Every row comes from one small tree of marks. The marks that hang from a mark follow it in brackets, in alphabetical order. Every link used is in the known rows. Which tree was each row made from?
Known rows
tatupi{bomad gada votav{divu{nituk}}}: [ 314  128 -228  -62   25   24   73   71   11   73  208  -11   58  191
  -90  -17  176   21 -103 -161  123 -222  136  176   12 -143   47  -66
  -22  274 -243  -18  -68   92  -41  136  183 -112 -163 -146  -36  -93
 -233    4 -481   76 -105 -198 -252 -104  -37    6   43   13]
nituk{tatupi{bopu gada{sideso{gipa}} votav{divu}}}: [ 286    3 -343  -18  132   56  175   84   69  105  115  -46   14  107
  169  -24  151  -14  -19  -53   85 -304  191  -15   -1 -108  -35  -84
   54  231 -191   28  -35  -50  -72   64   49   18   91 -142  -22  -28
  -39  -41  157  259  -81  -94 -141   33   31   46   56  -41]
tatupi{bopu gada{sideso} votav{binuz}}: [ 357   83 -366    2  112    7   43 -101   55   47  127  -96   -8   66
  182   81  114  196 -175  -30   88 -188   61   26   89 -124   -5 -206
   39  129 -135   30 -106   48   -3  119  131  -30    7  102  -60  -19
  -74  -76 -166  179 -125 -226 -279   55   61  185   84   81]
mamaduf{bomad vove{fudu fuze{votav} gipa zoviso}}: [-211  139   93 -149 -191   56  -38 -103  -95  172  141   90   62 -111
 -189  194 -114 -282   -8 -106  253   12 -356  231  286   39   69  -63
  -34 -213   90  -62   66 -273  -26   39  -93  197 -176  347  -59  -45
  130  -48 -166 -197  318  124 -252  -45  176 -117  -72   14]
fuze{binuz{nituk{tatupi}} votav{bopu divu}}: [ -79  115 -175  -79  198  -23 -200 -109   83   -8   69  -84    3   56
 -158   43  -39  102  144  134  -79  -25  347  -64   25  -14 -132  -12
  149  -14  -40  -85   -4   22   76   76 -106 -281   94 -278  -19   31
  112   91  439   66   53  100  129   24 -380   19  -40   18]
fuze{binuz{nituk{tatupi} zoviso{bomad}} sideso}: [  96   93  224   -7  288 -205  -99    9    1  -31  130   32  -20  -54
 -132  -65 -181   41  142   70  138  -98  214  -61 -241  103  -82  128
  133  -61   73   58  -64   61   56 -144  -20 -297   41 -134 -113    8
    2   -7  242 -157  -87  129  -34   71 -452  107 -104  -41]
gada{sideso tatupi{votav{binuz bopu}}}: [ -68  206 -308  -50  138    7  264   -9  111   88  -45  -76  -20   -6
  155  -18   89  197 -193  120    9  -24  297   29   47    1 -101 -179
  130  134 -210  -95  -87   -5  -70   37  149 -144   38  103  -75   45
   55    1  248  188   38 -150 -107  111  181  176   44   90]
doda{fudu{bomad gipa{mamaduf{vove}}}}: [-177  -95    6   14  -68 -157   95   86  -79  -69  -85  -84  -25   55
  291   55   55  -66  104   -7  -43  251 -177  -77   -1   29  -50   62
 -135  -87  -69  -53  127 -116   76   91   43  -23  -39  123  184   28
 -125   21  -42  161  -84   -8 -208  151  176 -101   99  -48]
binuz{doda nituk zoviso}: [-119  124   -8    1   51 -158  -17  -62  -31   32  -64   49  -64  -69
 -420 -127 -285   82   35   80  253  100  243   72  -29   55    4  124
   19   12 -357  127   26   52  -30  -87  108 -514   60   77  -37  -32
   27  -30   12 -247    0   60  -56  176 -232  120  -76   78]
mamaduf{vove{zoviso{fuze{sideso{gada}}}}}: [ -72 -148   28  -48   -6   98   44  -98  -78  106   64  145    7  -67
 -139  117  -79  -99 -122  -26  -16    6  -72   32   40   39  106  -20
   67  -44  206   96  -78  -74   44 -133    1  -46   24    6   50   10
   51  -62 -331   15  101    5  173  -18  177  -70  -39   -9]
zoviso{bomad fuze{binuz gipa}}: [ 146  -44  283   82  120  -86  -49  -54  -45   -4   22  185  -11  -47
  -68   27  -93  142   -3  125   65  -68  110  -45 -443   35  -35   84
   78  178  104   -7  -82 -135  -29 -174  -40  -97 -118  -21  -70   25
  -11   24 -320 -221  -54   55 -134  -26 -330   39  -53   45]
sideso{gada{tatupi} gipa{fudu{bomad}}}: [  42 -262  -98   15  -34   52   95  156  101   43  -76  141   43   64
  161 -137   91  125   10   15   60   72    4 -258  -23  -24   46   62
   64   97   36   51   18   52 -105  149  -50  254  -42   43   40  -12
   92  -10  554   35 -151  -21  347    2  115 -116  107  -61]
fuze{binuz{doda zoviso} votav}: [ -90   14  -30  -23  157 -164  -22 -157   -1   54   55 -102  -63 -137
 -210 -117 -180  -77   76   -3  157  -17  200  -81  -96   -1 -122   44
  131  -96 -118  -19   -9   49   66  -40  -61 -313  -21  -43  -15  -11
  129   40  101 -254   -2  -33  -67  112 -626  147  -69   63]
tatupi{bomad gada votav{binuz}}: [ 262  -77 -259  -92   57   14   33  -21    9   56  235   -7   37   96
   -1   -5  119  190 -145 -209  119 -109  -24  101  -56  -92   72 -123
  -15  188 -176   35 -136   96    4  216  216  -14 -182  -36  -64  -68
 -178  -57 -262   25 -121 -306 -344  -58 -101   19  107   27]
gipa{mamaduf{bomad vove}}: [ -68   82  267 -175 -133  -17  -33  -84 -100  -10   47 -145  -64   62
  -12    4   14  -94   -2  -88 -229  -73 -178   15   58    0   94  -25
  -84 -186  199  -16   20  114  107 -102  120  122   -5  -53   49  -10
 -105   27 -413   66   59   64   57  -31   -3   -2  -44   75]
sideso{gada{tatupi{bopu}} gipa{fudu mamaduf{vove}}}: [ 119 -152  -37    4 -100   72  -76   52   60  -10 -202   28  -18   81
  200  -54  112   42  -19  -10  -59 -189 -190 -223   27  -39   57  -53
    7 -124  292   24   18  148  -54 -156  -85  185  143   29   81  -13
   46  -36  421  162 -184   35  485  -26  231  -38   56   32]
zoviso{bomad fuze{binuz{doda}}}: [  84  -40  311   19   88  -78   -3  -60  -51   65  -45  112  -24  -81
 -108   -5 -137   73  -22  108   40   15  249  -57 -367   38    9  132
   55  131 -169   28  -38  -88  -43 -215   53 -187   -4   19  -38    8
   18   12 -216 -274  -50 -106 -186   -1 -271   47  -53   66]
votav{binuz tatupi{gada} zoviso{bomad}}: [ -93   23  -78   56  110  160 -158  -62   58 -101  244  -55   18   28
   81  -16  -15  494 -150   46  101  136  238  -87  -51    2  -20 -227
    8   -8 -172  -11 -175  -81   21  217  288   20  360  181 -140   25
  144    8   72   69  164   27 -248 -106  367  -41   75 -112]
doda{fudu{bomad gipa}}: [-150 -155  -74   54    6 -111  167   81  -25  -47  -53  -20   -2    6
  275   31   35   -3   84   38   52  345   38 -101   12   15  -69   89
  -83   77 -251  -45  102 -177   43  213   29  -71 -113  148  131   37
  -67   25  115  112 -104  -42 -247  184  147  -66  132  -80]
sideso{gada{tatupi} gipa{fudu}}: [  29 -234  -76    6   -5  110  121   66  123   16 -107  154   12   23
   87 -128   53  101  -30   16   53   11   44 -272   21  -28   27   35
   46  112   36   59  -43   73  -85   47  -47  189    7  -32    5    6
  136   -1  578   48 -133    8  400   -5  166  -17   99   -7]
gipa{fudu mamaduf{bomad vove{fuze{sideso{gada}}}}}: [  93   62  348 -120 -137   54  -43  -33  -49  -19 -153  -84  -10  136
    6  -19  -12 -131   14 -109  -21  -95 -393  -89   32   -3  161  -12
 -129 -248  379    5    1  201  112 -100  -60  292   36  -56   63   -3
   17   -3 -233  -19   88   63  177 -139   86   46  -20  142]
nituk{binuz tatupi{gada{sideso{gipa{mamaduf{bomad}}}}}}: [ 101  -54   52 -142  159  -31  184   77   48   34  150  -60  -37  -56
   59 -143   57 -192  127  -87 -213 -138   22  -99  -50  -14  -49   11
   36    7 -187   78   -5   50   18 -132   85  205  134 -294  -82   13
  -66  -22  432  111  -51  -71  -29  -11  -51   -4   35  -12]
fudu{bomad gipa{mamaduf{vove{zoviso{fuze{votav}}}}}}: [ -96  -34   67   22  -80 -140    3   83 -133   51   16  -90    9  -14
  177   81   24 -109  103  -12   10  213 -239  127 -230   12   46   75
  -94 -173  118   -8  109  -64   -5  145   17   50  -36  124  134   -4
 -107  -47 -334  -66   -5  -59  -20   26 -133 -187    8  -69]
fudu{bomad gipa{mamaduf{vove}}}: [-116  -14   77   54 -126 -133   29  117 -112  -16  -18  -94   -7   33
  167   43   85  -64  134   18 -139  192 -212  102 -144   -2   32   38
 -137  -93   38   12  151  -15   19  165   45   96  -43  135  148    0
 -175   -3 -273    9  -75  -83  -65   80  -56 -113   12 -108]
gipa{fudu{bomad} mamaduf{vove}}: [ -92   41  169  -66 -156 -136  -24    9  -76  -17 -160 -119  -40  180
   99  -17   55   14   -4  -93  -84   80 -194 -145 -150   -5   59   -2
  -80 -141  239   29   49  151   56   30   17  174   58    8  109   15
 -142  -27 -202   43   68   13  -99  -36   58  -27   19    0]
gipa{fudu{bomad} mamaduf}: [ -14   37  118  -41  -76 -101   66    6  -35 -100 -159 -165  -33  179
  136  -76   52   93   -6  -66   -7  167  -20 -175 -241  -36   28   80
  -76  -57  137   -2   24  172   48   71    6   87   22   14   78   21
 -140  -17  -73   22    9    7  -81  -15  -49   28   52   22]
zoviso{bomad fuze{binuz{doda nituk} gipa votav}}: [ 120   81  159   38  150 -189 -123  -83  -40   17  -15  111    3  -61
 -117   16 -221  205  119  144  250  -80    1   64 -403   45  -22  150
   41   53   34    8  -52  -67  -35  -95  -64 -273 -115 -117  -84   -9
  116   32 -194 -391 -102   68 -157    0 -643   63  -77  105]
vove{fuze gipa{mamaduf} zoviso}: [ -25  141  -24    7  -96  192  157 -163  -74  -73    3   54   16  -47
 -276   39  -55 -131 -112  -14  284  104 -138  295  -56  -13  -61   25
  -19  -25   38  -32  -22 -135  -53 -237 -125    4 -103  322  -23    3
   53  -76  -10 -156  202   94  -91  -79  167    2 -103  123]
votav{divu{sideso{gada}} nituk tatupi{bomad bopu}}: [ 184  -69 -369  263   79  393 -162  208  107 -110   33  -54   87  129
  303  229  169  278  -81  150 -160 -200  480  105  220  -39   28 -175
  -55  199   30 -208   44   49 -127   35    7 -195  162  138   -6   -3
   52   38 -332  364   47    9  206  -53  388   21   17    6]
divu{nituk{binuz} sideso{gada gipa}}: [  50  -22  141  130  -49  153 -105  126  130 -155   78   68   26 -211
  126  -42   58 -254  -59   31 -523   75  155   -4  378   18  -27  172
  -12   94  -99   83  -16   81  -55   -6  -44  339  -29 -380  -76    6
  -44   65   63   91 -206 -126  506 -154  229  -26   -3 -110]
mamaduf{bomad vove{fuze{binuz gipa{fudu}} zoviso}}: [  -1   81  322   -6 -122  -62 -248  -81  -91  166    1  178   -9  -15
 -358    7  -72 -198    4  -82  179 -143 -299   70   32   30   26 -140
   95 -113  233  -12   10  -64   33 -140 -125  304 -143  139  -22  -30
   83  -14 -267 -222  255  142  -55  -92   -9  -29  -86  107]
gipa{fudu mamaduf{bomad vove{fuze{binuz sideso}}}}: [  83  134  423  -81 -112  -66 -166  -50  -64  -14 -157  -96  -41  109
  -58  -24   11 -161   36 -110   -7 -145 -357  -79  -44    5   50  -23
  -98 -232  341  -26   -8  200  117 -174  -78  248   27  -53   33    6
  -26    3 -196  -79  102   71  -14 -120  -43   87  -45  145]
fuze{votav{bopu divu nituk zoviso}}: [-283   68 -371  110   59  192 -128 -174  102 -153  165 -219   36   20
   94   86  -71  351  -27  143  -74  135  339   17  152  -46  -29  -53
  -57   -4   20 -122  -63   30   92  288   11 -290  174  159  -47   50
  266   70 -163  277  272  155  188 -120  109   81   53  -45]
fudu{bomad gipa{mamaduf{vove{fuze{votav} zoviso}}}}: [ -87   22   45   57 -125 -102   22   62 -116   29   18 -119   25   -1
  144   69   49 -139  139  -39   19  231 -289  205 -123    2   31   25
  -92 -192  100  -39  144  -65    3  183  -37  159  -69  202  128    0
  -75  -32 -219 -102   43  -65  -42   12  -86 -154  -16  -47]
fuze{binuz{zoviso} gipa sideso}: [  79   -5   36  168  250 -126 -115  -31  -25 -116   98   73  -30  -94
 -172  -53  -97   -3   75   67  190 -224   16   -6 -230   20 -179   39
   95   34  294  -11 -109   17  138 -163 -209 -307 -129  -17  -36    1
   27   32 -210 -114  -99  140   11  114 -545  197  -82  -27]
divu{nituk{tatupi{bopu gada}} sideso}: [ 293  137 -107  123   10   35  108  141  117  -75  -56  -86   17  -15
  172   -3   79 -191 -159   23 -174  -52  176   99  278  -55  -14   42
   31  182 -111   46  -49   40  -71  -25   33   95  146 -411  -38   -5
 -128   42 -128   66 -125  -43  -42  -48  185  -14  -35 -204]
votav{binuz bopu nituk tatupi}: [-120 -112 -402  145  126  285 -210  -21  128  -70  -10 -105    3   56
  167  225   49  525 -185  234 -170  117  388  -25  297   30  -27 -241
  -55   18   -7 -114  -93   33   10  124   62 -235  323   85  -88   70
  159   69  -17  364  337   17   94  -50  307  -50   81  -17]
binuz{doda nituk{tatupi} zoviso}: [-108   75  -81  -35   98 -171  120    9   -5   66 -108   35  -55  -74
 -395 -195 -285   17   73   59  261   65  237   31  -92   74    6  116
   63   14 -381  157   38   20  -59  -92   97 -459  162 -109  -43  -28
   48  -36  274 -204   33   97  -88  169 -267   55  -80  -10]
divu{nituk sideso{gada gipa{fudu mamaduf{vove}}}}: [  55   90  245  101 -186   87 -121  166   90 -168 -124   15    5   19
  184  -23   49 -204 -116  -22 -370  -11 -121  -58  297   10   37  169
 -105  -42  220   77  -30  192  -47  -38  -42  399   38 -371    9  -10
  -45   67 -191   87 -124   13  456 -198  291  -49   -2  -67]
doda{fudu{bomad gipa{mamaduf{vove{zoviso{fuze}}}}}}: [-152 -125   44   17  -53 -158   61   85 -112  -13  -86  -10  -19   18
  217   79    7 -110   41  -14   81  269 -170  -58 -105   49  -32   97
  -94 -104  -46  -42   93 -178   36  -14   41  -75  -11  166  178   23
 -113  -32 -136  107  -17   15 -179  118  226 -173   94  -20]
vove{fudu fuze{gipa} mamaduf}: [-144   87 -283  130 -111   95   36 -109  -50 -149  -64  116   59  -61
 -258  140  -11  -28  -29  -29  223   24 -355  205  148   -7 -100   61
 -118  140    0  -77   10 -294  -42  101 -229  -46 -234  297  -23   15
   38  -12  -45 -207  119  128 -315   73  156   30  -34    1]
sideso{gada gipa{mamaduf}}: [  22 -228    9  -38  -61  182   47  -20   31 -152   64    8  -11   37
   89  -64   43   41   25  -34 -252    4  -83 -131   55  -33   60  139
  -55  -33  164   59  -10  108   30  -33  -30  153  -40  -98   56   -2
   19   29  176  141 -168   13  522  -39  -17  -48   53   44]
sideso{gada gipa{fudu mamaduf{bomad vove}}}: [   6 -162  286 -127 -154   99 -149   38    1  -20  -33   49  -21  109
   77  -70   11  -47   44 -100 -174 -108 -288 -248   74   -7  148   79
  -99 -189  316   84   13  181   44  -14  -33  398  -18 -103   54  -35
   48   12   66  102  -69   57  504 -132   77  -88   69   72]
gada{tatupi{bomad bopu}}: [ 168  -18 -260   29   49   30  153   -6   50   52 -137  -61    0  -14
  143  -21  156  137 -103   30   54  -92  280  113  -87  -54  -22 -164
  152  164 -145 -121   16   18  -98 -105   53 -296  -20  209  -14    5
  -90  -51  296   37 -189  -92  -84  129   91   92    0   -6]
fudu{bomad gipa{mamaduf{vove{fuze{binuz sideso}}}}}: [  13   -1  116  134  -82 -135  -47  128 -106  -44  -31  -75   20    5
  111   55  104 -145  187   28  -80  105 -347  164 -144    7  -22   43
 -119 -117  124  -22  139   -8   45   66  -84  110  -65  144  142    7
 -133    3 -186  -80  -93  -93  -80   55 -176  -74  -35  -72]

Which tree is each row?
[ -32   33   52   21 -117  -43  -76 -155  -25   61  -30  129  -20  -26
 -349   54   -6  -74   19   12 -121    7 -186  104  184   34  -25  -99
   64   50  -27   50   28  -38   -7  -99  -34   64  -36  -12   -4   46
   -6    7   90 -140  104   44 -115   15   38   33 -111   80] | mamaduf{vove{fuze{binuz{nituk}}}}
[-144   77  248  -65 -175  -75 -179  -81  -94  160   89  120   15  -80
 -321  129  -64 -286    4 -120   51  -11 -227   60  229   48   47  -92
   70 -170   50  -51   79 -185   13 -120  -46  197  -81  284  -17  -26
    5  -23 -150 -176  282   93 -199   13  170  -77  -66   39] | mamaduf{bomad vove{fudu fuze{binuz} zoviso}}
[-188    7   20  -57 -136    4   36  -33  -56   96  -54  127    0   30
  -85   66   -6  -26  -53   16   52   44 -157   14   32   12    8  -62
  -42   42   53   89   27  -74  -23   81  -35  129  -90  128   24    2
    3  -34  -82  -25  102    7 -235  -10  158  -36  -26  -82] | mamaduf{vove{gipa{fudu{bomad}}}}
[   0  203 -164    5  111  154  122   67  109   -5  -55  -65   16  143
  -44   42   77    5  -86  176 -220  -22  502   36  144  -71  -66  -59
   86  150 -194  -59  -15  -33   23  -17   24 -206  236 -187   -5   26
   12   97  -82  287  156   34   96  -49  261  -20  -10  -68] | votav{bopu divu{nituk{tatupi{gada{sideso}}}}}
[  67 -167  250 -105  -91  126  -81   36   35  -86  -32   13  -16  109
  108 -117    7   14   41  -79 -108  -41 -151 -273    3  -32  123  144
  -96 -121  233   60   -5  198   37   15  -41  325  -46 -104   29  -29
   51   19  169   85 -115   54  517 -116   -8  -42   95   88] | sideso{gada gipa{fudu mamaduf{bomad}}}
[ 201  -98 -155  -44  218  -36   61  -81   56  -11   15   56   33  -77
  -68   18  -69   79   47  117  137  -47  -77  -56  -77   12  -12  109
  102   22  149    9 -106   64    8  -75  -80 -291  -20 -272  -22   34
  121    4  267 -147 -190   58  199   52 -421   47  -37   74] | zoviso{fuze{binuz{nituk} sideso{gada{tatupi}} votav}}
[ 255  171 -335   34   23   18   89   47   55   84  -70  -93   34   31
  120  -30  234   79 -139    0   95 -219  335  166  -25  -98  -29 -187
  118  207 -213 -151   10   40 -139  -13   88 -256  -44   79  -34  -46
 -147  -31    9  154 -166 -121  -78   12  122   93   -6   -3] | gada{tatupi{bomad bopu votav{divu{nituk}}}}
[-301   63  156  -53  -88  -75  -15  -89  -96   93  112   86    4  -49
  -35  207 -105  -46  -58  -80   -9  100   73    8   38   65   61  -41
   30 -107   69   12   15 -209    9  -36   66   -5   17  288  -15    0
  -38  -46 -282  -40  209   35 -231   53  302  -41  -17  -87] | mamaduf{vove{fudu zoviso{bomad}}}
[-199 -175  -45    8  170 -179  174  129  -13   83  -73  -27  -41 -243
  -20 -199 -131 -272  180   -1   41  179  237 -150 -153   84  -95   66
   47  -49 -507   69  135 -149    9  -62    5 -189  181  -78   41    3
  -14  -41  501   13  -25 -132 -161  164  -82  -38   36 -132] | nituk{binuz{doda{fudu{bomad gipa}} zoviso} tatupi}
[ -35  -16 -176  -18   90  133 -121  -10   50  -62   -9    0    6   34
  -29   69   75  413  -76   45  -74  118  258   88   29   50  -33 -187
   44   55 -199  -47  -58   42  -53  157  170 -199   94  -41 -124   36
  -15  -14  286   53   45    0 -143    9  118  -26   29   42] | votav{binuz{nituk} tatupi{bomad}}
[ 153   86   53  110 -103  109   43  243  122 -181  -70  -18   37  -23
  236  -82  132 -139 -118    7 -320  -48   20  109  214   -1   -3  158
  -13   59   69  -36  -16  166 -128 -101   29  196  -36 -279  -18  -28
  -86   70   -4   65 -262  -36  441 -124  211  -70  -15  -66] | divu{nituk sideso{gada{tatupi{bomad}} gipa{mamaduf}}}
[ -79  -84  203  -93  215  -58  144  -19   16   84  144  -17  -42 -214
  -17 -151 -118 -144   80  -32 -152   76  440 -168 -238   89  -26   10
  149  -18 -235   66    5  -82   -4  -89   72  -12  163 -159 -125   38
  -49  -49  365    5   70  -51    5  -12  -77   20  -45 -100] | nituk{binuz{zoviso{bomad}} tatupi}
[ -31  -36    8   93 -167  -10   21  -37  -45   73 -113  121   19   39
 -121   35   34  -31   -5  -26   22   28 -286  101   36   10   31 -110
   -3   83  130   28   36  -94   -9   73 -121  224  -98   83   45   29
   13   -9 -207 -107  157   37 -172  -29   99  -23  -52   -4] | mamaduf{vove{fuze{gipa{fudu{bomad}}}}}
[ -15  -24  -96   29  194 -170 -220  -44   34 -111   29  -58   -5  -86
   87    4 -107   43  231   19  193  -99 -110   -2  101   37 -186  228
  -47 -100  -15    0  -55   86  131   -2 -179 -319 -111 -199   -8  -10
  208   62  449 -120 -262   29  -23  116 -569  116   24   57] | fuze{binuz{doda{fudu} nituk} sideso{gipa} votav}
[ -88   97  167  -36 -168   19 -135 -124  -31   84   22    2   15  -18
 -122  -38  -74  -65   30  -83  117  -60 -400   93  137   10   88 -131
  -37 -124  190  -25   -7  -37   60  166  -60  313  -95   52  -45   -2
  182   18 -227 -149  225  159  -49 -144    3   11  -44   48] | mamaduf{bomad vove{fuze{gipa{fudu} votav{zoviso}}}}
[  20   37  261  -28 -176   21  -85  -52  -57  132  -59  105    0   21
 -177    7  -22 -123    7  -58   43 -103 -329   90  126   14  101 -122
  -38  -15  161    1   21  -46   30   23  -65  324 -140   42  -14   -7
   62   16 -343 -138  193  100  -78  -86   69   -1  -59   78] | mamaduf{bomad vove{fuze{gipa{fudu}}}}
[ 123 -225 -241  -56   -4  131  127  108   83   72   93  123   47   10
  108 -122  134   79  -41  -75   33 -143    5  -30   53  -32   66   12
   61  165  -73    9  -26   50 -124   69   42   86 -189  -36  -10  -53
    7   -9  441   89 -260 -156  348   -2  -15  -65   83   11] | sideso{gada{tatupi{bomad votav}} gipa}
[-137 -123 -116  -41  120    1  232  -37   22   37  -64  -44  -35 -221
 -132 -163  -57 -161   92   -5 -174   64  259  -56  -69   16  -43    0
   55   87 -411  112   39  -25   21 -104    1  -82  173 -281  -22   21
   18  -11  442    3  -12 -175  -83   66 -119   77  -14  -97] | nituk{binuz{doda} tatupi}
[-196  160   22 -124 -118   25  118  -37  -60 -134   31  -36    9  -15
  -45  113  -49  -75    3   -3  106   43 -175   47   57  -17  -15  101
 -179  -81    8  -57   58 -127    5  -57  -21  -93 -108  255  -24  -29
  -81   -1  -87  -11   39  127 -281   87   59   32    4  -31] | vove{fudu gipa{mamaduf{bomad}}}
